Look-ups in named tables: a row name and a column name give one cell, copied from the table.

Table vak
,fetifeb,milu,far,radotem,vud,guku,dop
rona,39,54,55,73,38,34,49
vog,61,53,52,71,40,66,52
dapus,43,94,91,63,21,55,32
luf,82,41,41,37,61,78,43
vor,24,32,35,65,52,62,88
vibu,33,49,52,60,44,21,50
lefa,49,44,48,29,60,27,33
fulu,30,42,43,68,42,84,89
pivure,42,50,54,43,49,27,37
kor,30,46,51,56,44,32,56
zuzarum,67,41,44,7,72,59,30
regaf,75,69,67,52,39,77,37
voveg,25,31,33,70,48,69,93
pigezod,85,53,53,38,53,58,33

What is the vud of pivure in vak?
49
What is the guku of voveg in vak?
69
What is the fetifeb of regaf in vak?
75
What is the far of fulu in vak?
43
What is the milu of vor in vak?
32
What is the fetifeb of luf in vak?
82
What is the vud of pigezod in vak?
53
What is the guku of fulu in vak?
84
What is the far of pigezod in vak?
53
What is the far of luf in vak?
41
What is the dop of pigezod in vak?
33
What is the dop of kor in vak?
56
What is the radotem of rona in vak?
73
What is the guku of rona in vak?
34
What is the guku of dapus in vak?
55
What is the dop of vor in vak?
88

miz:
columns: bemav, meni, bor, bufikek
bebaneg: [63.28, 80.63, 73.35, 36.53]
futibar: [65.74, 77.83, 48.02, 58.69]
zaf: [88.64, 52.18, 59.88, 49.12]
fodo: [46.21, 51.81, 46.10, 61.78]
vuzuz: [71.58, 55.12, 37.81, 71.31]
suse: [79.67, 92.70, 62.76, 56.75]
dafevi: [34.08, 75.89, 81.68, 50.56]
fum: [66.63, 59.31, 12.56, 36.52]
senubof: [53.77, 57.26, 11.95, 30.06]

What is the bufikek of vuzuz in miz? 71.31
What is the bor of bebaneg in miz? 73.35
What is the bufikek of fum in miz? 36.52
What is the bor of zaf in miz? 59.88
What is the bemav of fodo in miz? 46.21
What is the bemav of dafevi in miz? 34.08
What is the bor of fum in miz? 12.56

sotefa:
|  | subek | rel | bof | roku | lesadu | paz | geburek |
|---|---|---|---|---|---|---|---|
| tekofe | 21.7 | 21.4 | 51.0 | 76.7 | 27.6 | 31.5 | 71.8 |
| bam | 49.6 | 64.8 | 26.2 | 9.4 | 22.1 | 60.2 | 25.6 |
| kek | 19.4 | 22.2 | 46.1 | 68.8 | 18.4 | 33.1 | 67.5 |
| nazel | 21.9 | 21.0 | 52.0 | 77.8 | 30.3 | 31.7 | 71.6 |
| gemetu | 95.1 | 68.0 | 54.4 | 31.0 | 79.0 | 71.8 | 28.0 |
| kegida | 95.3 | 77.3 | 45.2 | 10.8 | 71.2 | 77.7 | 16.4 |
| purig | 61.1 | 35.6 | 56.9 | 64.5 | 49.4 | 50.6 | 56.7 |
| romar | 27.4 | 45.2 | 24.9 | 27.8 | 0.7 | 47.4 | 42.6 |
| ruv | 23.5 | 43.4 | 27.0 | 32.5 | 1.8 | 44.5 | 46.1 |
| repe | 62.9 | 35.1 | 58.2 | 64.3 | 53.0 | 52.5 | 55.7 |
| digom | 26.2 | 20.7 | 57.9 | 84.7 | 40.0 | 31.8 | 75.0 |
| nas | 87.1 | 54.2 | 60.5 | 48.9 | 75.7 | 65.2 | 40.6 |
| gumo | 96.5 | 70.8 | 52.9 | 25.9 | 79.2 | 71.5 | 25.4 |

geburek of tekofe is 71.8
paz of romar is 47.4
bof of bam is 26.2
bof of kegida is 45.2
paz of repe is 52.5
roku of repe is 64.3
rel of purig is 35.6
lesadu of romar is 0.7
roku of purig is 64.5
paz of nazel is 31.7
bof of nazel is 52.0
geburek of nazel is 71.6

Table legan
       vas  nukur  donab  vub  kag  zasa  saf
bep    157    156    147   37   80   129  170
soni   142    156    219  175  169   221  182
zegum  184    153    163  158  230   184  118
meri   190    121    107   91  116   242  138
sek    222     88    147  197  219   192  138

What is the zasa of sek in legan? 192
What is the nukur of soni in legan? 156
What is the vub of meri in legan? 91
What is the nukur of meri in legan? 121
What is the saf of soni in legan? 182
What is the donab of soni in legan? 219
What is the donab of meri in legan? 107
Row with the largest vub: sek

Table sotadu
	bavakiv	fem	teku	kevov	zage	zufibek	zono	fogano	pag	zet
tabe	-7222	-4597	4721	-6320	2782	4454	-4633	3579	-4125	-5491
mela	-7116	-1911	3668	-6155	2654	4549	-2639	4653	-3845	-4768
pes	3754	-6038	-3601	-1131	745	-3334	6776	3743	2261	5597
vul	-2132	-7007	-782	-6453	3669	-329	1436	5736	70	1436
rirubon	-1662	5238	5117	1870	602	3963	5159	-1832	-2170	3474
vonerak	-6426	4031	-2495	2623	-5046	-3848	4071	-3597	1445	-3901
liv	1494	1991	3007	1120	3801	-1435	3034	-1566	-2932	5982
lakoga	-1869	3214	4314	1609	-4367	721	2190	-1372	271	-2315

pag of vonerak: 1445
kevov of rirubon: 1870
fogano of vul: 5736
zet of lakoga: -2315
kevov of pes: -1131
zage of tabe: 2782

fuguran
|  | dezutut | remusu | vofoz |
|---|---|---|---|
| kasoba | 21883 | 17097 | -6682 |
| fepeva | -1708 | -16605 | 30333 |
| gug | 44779 | -38760 | 27777 |
| zuzaz | 21881 | 19962 | 74510 |
| letonaf | -25275 | 41014 | -50979 |
| gan | 24894 | 70863 | -22283 |
| buru | 34909 | 56332 | -32761 |
| vir | 36272 | 62394 | 75423 |
| naf | 56906 | 12542 | 8043 |
| met | 55462 | 72581 | 4273 |
| kep | -777 | -21139 | 68209 |
| bor | -14502 | 55961 | 29958 |

What is the vofoz of naf in fuguran? 8043
What is the remusu of met in fuguran? 72581
What is the vofoz of bor in fuguran? 29958
What is the remusu of letonaf in fuguran? 41014
What is the dezutut of vir in fuguran? 36272
What is the remusu of gan in fuguran? 70863
What is the remusu of buru in fuguran? 56332
What is the vofoz of letonaf in fuguran? -50979
What is the remusu of kasoba in fuguran? 17097
What is the vofoz of buru in fuguran? -32761
What is the vofoz of zuzaz in fuguran? 74510
What is the remusu of kep in fuguran? -21139
What is the vofoz of kasoba in fuguran? -6682
What is the vofoz of fepeva in fuguran? 30333
What is the dezutut of met in fuguran? 55462
What is the dezutut of bor in fuguran? -14502
What is the vofoz of vir in fuguran? 75423
What is the vofoz of met in fuguran? 4273
What is the dezutut of zuzaz in fuguran? 21881

